Below is a small trained network, with its code and all its weights. Each question gives an input and a target symbol and asks what happens when units are switched off, that is, made to give their printed mean instead of their output.

import numpy as np


def w(rows, s, z=0):
    codes = np.array(rows[::2]) - 128.0
    scale = np.full(codes.shape[1], s)
    scale[-1] = z or s
    return codes * scale


def softmax(a):
    e = np.exp(a - a.max(-1, keepdims=True))
    return e / e.sum(-1, keepdims=True)


def log_softmax(a):
    a = a - a.max(-1, keepdims=True)
    return a - np.log(np.exp(a).sum(-1, keepdims=True))


def net(x, mask):
    ids = ['βδεζηθλμξφ'.index(c) for c in x.split()]
    T = len(ids)
    res = E[ids] + P[:T]
    u = 0
    for l in range(3):
        r = res
        for j in range(3):
            rows = slice(2 * j, 2 * j + 2)
            q, k, v = (r @ M[l][rows].T for M in (Q, K, V))
            z = softmax(np.where(np.tri(T) > 0, q @ k.T / 2**0.5, -1e9)) @ v
            o = O[l][rows]
            res = res + np.where(mask[u + j], z, o[:, -1]) @ o[:, :-1]
        u += 3
    return log_softmax(res[-1] @ U[:, :-1].T + U[:, -1])


Q, K, V, O = {}, {}, {}, {}
E = w([
[149,190,143,162,77,205,135,54,138,197,120],'β',
[125,146,136,103,61,182,138,117,173,192,162],'δ',
[149,103,180,218,214,163,198,104,158,98,108],'ε',
[130,62,131,203,122,45,77,78,93,56,217],'ζ',
[81,59,62,128,56,151,181,192,134,169,160],'η',
[239,138,84,236,78,191,145,173,250,33,97],'θ',
[108,116,120,88,100,130,203,97,130,150,113],'λ',
[91,140,116,116,46,134,207,47,87,141,94],'μ',
[102,227,55,177,227,63,113,121,171,176,164],'ξ',
[81,181,63,114,87,137,35,182,40,140,92],'φ',
],0.012)
P = w([
[75,96,156,234,44,191,191,96,251,248,120],'0',
[76,97,133,190,55,204,147,67,189,229,126],'1',
[97,115,151,141,56,177,176,102,158,212,141],'2',
[100,125,128,129,66,187,160,88,140,193,150],'3',
[100,119,102,131,76,171,155,105,128,194,146],'4',
[140,139,110,110,89,168,161,118,99,190,158],'5',
[157,137,106,95,89,145,174,143,73,176,160],'6',
[154,127,66,105,99,142,160,137,71,159,169],'7',
[178,138,60,121,101,142,153,134,52,127,175],'8',
[198,142,44,132,123,116,156,166,61,133,152],'9',
[219,160,52,135,123,105,159,177,43,99,141],'10',
[254,158,27,154,152,64,150,170,58,74,129],'11',
[213,148,44,182,69,132,144,112,71,72,108],'12',
],0.0048)
Q[0] = w([
[142,86,88,164,184,110,130,88,100,102,124],'0.h0',
[128,90,138,170,159,160,108,173,86,57,82],'0.h0',
[107,135,132,166,243,70,80,113,153,100,180],'0.h1',
[81,187,27,97,2,181,134,166,85,193,63],'0.h1',
[113,151,70,158,138,110,84,118,69,122,167],'0.h2',
[118,97,142,116,182,67,104,133,110,106,123],'0.h2',
],0.0076)
K[0] = w([
[109,201,20,91,167,130,95,164,103,134,83],'0.h0',
[53,190,125,49,138,51,109,144,100,197,157],'0.h0',
[62,168,187,171,228,53,131,68,126,186,203],'0.h1',
[226,174,58,161,71,176,118,180,154,2,43],'0.h1',
[86,161,133,101,111,121,67,155,60,131,155],'0.h2',
[101,125,136,170,172,129,83,148,108,98,131],'0.h2',
],0.0066)
V[0] = w([
[140,100,95,177,139,110,143,151,247,123,89],'0.h0',
[179,211,111,38,217,153,48,231,91,93,135],'0.h0',
[234,133,132,177,197,170,164,102,204,77,136],'0.h1',
[174,184,74,101,245,100,78,170,53,4,98],'0.h1',
[156,70,152,86,94,107,61,152,64,31,96],'0.h2',
[217,75,216,176,226,157,79,159,192,95,86],'0.h2',
],0.0045)
O[0] = w([
[30,79,190,145,116,217,149,95,66,70,74,168],'0.h0',
[170,142,118,102,214,91,104,83,138,12,126,2],'0.h0',
[13,168,99,172,186,52,105,155,49,81,237,190],'0.h1',
[196,74,105,140,170,93,68,221,30,47,2,19],'0.h1',
[179,202,114,174,226,104,83,79,116,147,28,53],'0.h2',
[37,233,128,102,115,196,42,94,160,123,96,39],'0.h2',
],0.0046,0.0053)
Q[1] = w([
[176,26,136,123,103,168,255,78,93,174,114],'1.h0',
[164,92,98,64,107,117,236,102,94,188,177],'1.h0',
[107,142,161,90,184,112,8,163,83,100,79],'1.h1',
[98,71,115,130,109,133,75,116,25,166,141],'1.h1',
[144,68,88,131,63,68,226,134,97,169,192],'1.h2',
[168,197,52,120,125,167,78,170,133,200,115],'1.h2',
],0.0065)
K[1] = w([
[124,127,97,81,144,54,101,96,17,138,156],'1.h0',
[167,208,48,83,155,40,66,136,58,120,142],'1.h0',
[7,127,159,24,64,111,78,113,61,232,163],'1.h1',
[146,109,107,104,46,88,63,165,90,98,89],'1.h1',
[236,106,79,190,225,98,113,176,118,29,129],'1.h2',
[114,254,110,99,127,97,24,152,123,185,109],'1.h2',
],0.0063)
V[1] = w([
[131,136,114,68,118,212,88,215,76,146,69],'1.h0',
[98,200,100,132,192,127,128,139,44,185,156],'1.h0',
[191,120,102,190,254,108,166,114,140,72,65],'1.h1',
[137,186,76,130,23,111,107,125,184,125,170],'1.h1',
[121,31,116,37,109,93,170,112,147,162,85],'1.h2',
[96,209,109,78,102,112,96,52,78,184,117],'1.h2',
],0.0058)
O[1] = w([
[129,119,108,25,85,133,12,109,112,76,25,74],'1.h0',
[174,213,52,142,82,117,140,30,142,3,133,150],'1.h0',
[53,131,70,209,201,181,163,118,42,154,122,3],'1.h1',
[101,114,112,84,1,71,128,130,177,25,108,246],'1.h1',
[5,206,229,49,80,115,124,221,131,79,47,88],'1.h2',
[166,195,29,45,78,97,202,143,197,90,25,100],'1.h2',
],0.0054,0.0064)
Q[2] = w([
[97,72,67,185,170,104,155,138,72,33,215],'2.h0',
[42,114,175,152,183,182,100,176,175,205,160],'2.h0',
[29,225,104,78,223,168,118,177,147,142,86],'2.h1',
[135,135,30,113,41,255,216,118,165,216,65],'2.h1',
[41,70,196,101,200,119,120,164,116,171,129],'2.h2',
[163,160,45,187,93,114,208,112,82,216,157],'2.h2',
],0.0058)
K[2] = w([
[82,70,129,140,217,3,158,120,169,19,185],'2.h0',
[106,123,218,121,108,104,202,31,82,195,179],'2.h0',
[36,211,173,47,95,131,237,37,180,208,94],'2.h1',
[160,183,151,7,229,45,103,115,21,188,152],'2.h1',
[80,39,228,183,72,200,137,134,169,210,213],'2.h2',
[159,189,85,244,202,91,142,137,80,75,141],'2.h2',
],0.0047)
V[2] = w([
[192,97,75,164,95,165,95,205,139,124,166],'2.h0',
[126,189,94,163,96,237,196,121,121,206,50],'2.h0',
[61,120,46,159,93,196,190,195,148,179,101],'2.h1',
[122,64,81,176,89,109,59,127,3,50,208],'2.h1',
[249,120,187,147,120,212,179,49,224,110,107],'2.h2',
[133,58,158,151,83,149,178,23,80,27,91],'2.h2',
],0.0063)
O[2] = w([
[100,60,88,25,188,177,106,68,146,180,88,253],'2.h0',
[191,22,89,129,134,98,170,91,100,98,142,107],'2.h0',
[124,84,85,111,118,179,130,108,103,58,52,253],'2.h1',
[112,90,147,58,85,82,86,138,157,162,114,226],'2.h1',
[138,168,100,160,131,197,44,191,2,163,152,232],'2.h2',
[215,169,164,173,47,101,127,152,92,215,86,164],'2.h2',
],0.0077,0.0046)
U = w([
[186,217,68,137,97,160,95,114,90,134,144,26],'β',
[221,84,177,177,93,32,132,125,192,199,141,152],'δ',
[166,113,109,137,112,135,112,112,143,124,118,4],'ε',
[56,80,183,106,136,160,157,144,160,59,105,70],'ζ',
[186,68,135,57,107,160,96,106,164,141,2,206],'η',
[102,238,140,98,112,189,121,151,186,179,102,106],'θ',
[130,137,177,117,119,126,172,144,125,77,106,150],'λ',
[106,77,121,134,195,227,103,90,20,194,91,245],'μ',
[128,127,68,122,170,120,189,37,228,85,143,156],'ξ',
[160,166,144,183,61,74,179,145,124,88,69,67],'φ',
],0.0053,0.0033)

Each question gives the input, a string of symbols that net reads in full, and the target symbol t.
The units are the heads (2 rows each of Q, K, V and O). Each row of codes is followed by its name. A weight is (code - 128) times the scale printed after its matrix; where a second scale follows, it is the last column's (O and U).
mask holds one flag per head, layer by layer. A switched-off head (its flag False) gives its mean, the last column of its rows in O, instead of its output. The means were averaged over made-up inputs and are rounded, as every weight is.
A unit's drop is (log p(t) with every unit on - log p(t) with that unit switched off) / (log p(t) with every unit on - log p(t) with every unit switched off).
The circuit of an input: a set's keep is (log p(t) with only the set's units on - log p(t) with every unit switched off) / (log p(t) with every unit on - log p(t) with every unit switched off). Starting from all 9 units, units are removed one at a time, each time the one whose removal leaves the highest keep (on an exact tie, the one counted first), for as long as the keep stays at least 0.8.
units of the circuit, in order: the units of the circuit, biggest drop first
unit that matters most: the unit with the biggest drop
which heads matter: for each layer, one digit per head in row order, 1 if its drop is at least 0.15 and else 0, layers parted by /
input η η β φ δ η μ ε φ δ, target η: units of the circuit, in order	(0.h1 1.h0)
input β λ φ δ, target η: unit that matters most	1.h0
input ε μ φ β β μ φ η λ ξ δ μ, target ξ: which heads matter	000 / 000 / 001
input μ μ μ, target φ: units of the circuit, in order	(1.h2 2.h0)
input ζ μ ξ η β μ, target ξ: which heads matter	010 / 100 / 001
input ε β φ ξ δ ξ η φ β μ λ θ ζ, target μ: which heads matter	010 / 011 / 100
input δ δ φ ζ β β ξ ζ μ, target δ: which heads matter	110 / 000 / 010
input θ λ φ δ, target ξ: units of the circuit, in order	(1.h0 0.h1 2.h2)
input θ φ θ ε φ φ ε η μ ε η, target μ: units of the circuit, in order	(1.h1 1.h2)
input φ λ μ β η μ ζ η, target δ: which heads matter	000 / 000 / 010
input μ φ μ ε λ, target μ: which heads matter	000 / 010 / 011
input η β λ β η φ φ φ φ λ μ β, target η: which heads matter	010 / 100 / 000
input β ζ μ ξ δ ζ β λ φ ε δ μ β, target μ: which heads matter	110 / 010 / 000
input λ η ε β ε δ μ φ ξ, target ξ: units of the circuit, in order	(2.h2 1.h2)
input β μ φ η ζ η ζ ε ε, target μ: units of the circuit, in order	(1.h1)
input λ ζ μ ε μ δ, target μ: which heads matter	010 / 110 / 011
input ζ λ ε φ μ η, target η: units of the circuit, in order	(1.h0 0.h1)
input ξ θ δ λ ξ μ ξ φ φ δ θ ε β, target μ: units of the circuit, in order	(1.h1 0.h0)
input δ η φ μ δ λ φ ζ, target δ: units of the circuit, in order	(2.h1 0.h0)
input φ μ φ δ η, target η: units of the circuit, in order	(0.h1 1.h0)
input λ β ε β λ μ, target μ: unit that matters most	2.h2
input λ θ φ η ζ ξ δ ζ ζ ε ζ β, target θ: which heads matter	110 / 010 / 110
input ξ ε ξ φ φ ε β ε ξ δ, target ξ: which heads matter	000 / 111 / 001
input φ δ θ μ λ μ μ μ, target δ: which heads matter	010 / 001 / 001
input δ φ θ ξ ε ξ φ η, target ξ: units of the circuit, in order	(2.h2 1.h0 0.h1)
input μ δ ζ θ φ δ ξ θ ε δ, target μ: which heads matter	110 / 011 / 000
input ζ λ λ ξ ξ ζ λ β, target δ: which heads matter	111 / 000 / 110
